Below is a small trained network, with its code and all its weights. Each question gives an input and a class and asks what happens when units are switched off, that is, made to give their printed mean instead of their output.

import numpy as np


def w(rows, s, z=0):
    codes = np.array(rows[::2]) - 128.0
    scale = np.full(codes.shape[1], s)
    scale[-1] = z or s
    return codes * scale


def norm(h):
    return h / np.sqrt((h * h).mean(-1, keepdims=True) + 1e-5)


def f(y):
    return y / 2 * (1 + np.tanh(0.7978845608 * (y + 0.044715 * y**3)))


def log_softmax(a):
    a = a - a.max(-1, keepdims=True)
    return a - np.log(np.exp(a).sum(-1, keepdims=True))


def net(x, mask):
    res = np.array(x, float).reshape(1, 2) / 4 @ E
    u = 0
    for l in range(4):
        y = f(norm(res) @ A[l][:, :-1].T + A[l][:, -1])
        res = res + np.where(mask[u : u + 4], y, B[l][:, -1]) @ B[l][:, :-1]
        u += 4
    return log_softmax(norm(res)[-1] @ U[:, :-1].T + U[:, -1])


A, B = {}, {}
E = w([
[75,113,56,91,118,121,114,118],'x0',
[247,110,59,137,53,135,71,66],'x1',
],0.011)
A[0] = w([
[48,113,226,140,90,149,100,99,7],'0.n1',
[94,166,46,24,117,126,196,32,144],'0.n2',
[63,138,102,64,176,120,206,127,95],'0.n3',
[1,144,56,82,100,74,33,152,79],'0.n4',
],0.0073,0.0014)
B[0] = w([
[100,124,110,154,130,59,38,141,167],'0.n1',
[144,99,107,153,142,116,193,100,220],'0.n2',
[138,147,126,29,226,120,142,164,235],'0.n3',
[140,119,182,174,123,209,93,4,254],'0.n4',
],0.011,0.0053)
A[1] = w([
[139,189,151,2,182,143,75,154,104],'1.n1',
[138,44,207,171,204,109,122,126,3],'1.n2',
[155,179,181,251,98,93,177,185,73],'1.n3',
[119,196,114,239,110,69,106,98,38],'1.n4',
],0.0067,0.0023)
B[1] = w([
[141,160,187,144,110,76,149,223,254],'1.n1',
[170,158,220,162,61,51,45,77,210],'1.n2',
[46,115,96,65,153,92,202,106,214],'1.n3',
[84,253,105,51,175,157,154,62,142],'1.n4',
],0.011,0.0031)
A[2] = w([
[115,100,127,137,176,167,99,155,103],'2.n1',
[114,166,122,96,171,136,118,113,9],'2.n2',
[112,138,177,120,180,146,134,110,225],'2.n3',
[106,146,156,170,150,98,80,254,125],'2.n4',
],0.0097,0.0012)
B[2] = w([
[110,132,116,136,52,76,139,143,132],'2.n1',
[115,150,122,176,151,115,159,43,148],'2.n2',
[106,144,92,152,31,10,115,132,227],'2.n3',
[215,105,97,161,159,216,148,131,253],'2.n4',
],0.012,0.0061)
A[3] = w([
[122,122,138,162,132,130,129,252,24],'3.n1',
[162,113,47,137,109,158,131,89,254],'3.n2',
[139,140,55,142,100,183,136,109,202],'3.n3',
[118,65,151,148,126,142,92,85,150],'3.n4',
],0.014,0.00062)
B[3] = w([
[135,60,145,189,193,230,58,221,199],'3.n1',
[154,130,42,39,51,216,72,250,247],'3.n2',
[205,42,21,2,138,167,66,30,212],'3.n3',
[114,145,148,85,102,95,171,245,170],'3.n4',
],0.0086,0.012)
U = w([
[172,86,55,1,30,214,110,68,208],'0',
[66,197,164,155,81,3,193,17,133],'1',
[148,111,199,188,208,171,132,208,1],'2',
],0.0097,0.0019)

Each question gives the input, the list of numbers given to net, and the class t.
The units are the neurons (one row each of A and B). Each row of codes is followed by its name. A weight is (code - 128) times the scale printed after its matrix; where a second scale follows, it is the last column's (A, B and U).
mask holds one flag per neuron, layer by layer. A switched-off neuron (its flag False) gives its mean, the last column of its row in B, instead of its output. The means were averaged over made-up inputs and are rounded, as every weight is.
A unit's drop is (log p(t) with every unit on - log p(t) with that unit switched off) / (log p(t) with every unit on - log p(t) with every unit switched off).
unit that matters most: the unit with the biggest drop
top k neurons: the k neurons with the biggest drops, biggest first
top k neurons in layer l: the k neurons of layer l with the biggest drops, biggest first
drop of u: that unit's drop, to one decimal
input [-4,1], class 1: top 2 neurons	(0.n3; 2.n4)
input [-6,2], class 1: top 3 neurons	(2.n4; 0.n3; 3.n2)
input [-4,-2], class 1: unit that matters most	0.n3
input [3,-5], class 2: top 3 neurons	(1.n1; 0.n3; 2.n4)
input [2,-1], class 1: top 2 neurons	(0.n3; 0.n4)
input [5,-8], class 2: top 2 neurons	(1.n1; 0.n3)
input [4,-8], class 2: top 2 neurons	(1.n1; 0.n3)
input [-5,-3], class 2: top 3 neurons	(0.n2; 0.n4; 2.n4)
input [-8,-4], class 1: top 3 neurons in layer 1	(1.n3; 1.n2; 1.n1)
input [-8,1], class 1: drop of 0.n3	0.1
input [-3,-3], class 2: drop of 3.n1	0.0
input [2,-6], class 2: drop of 1.n1	1.2
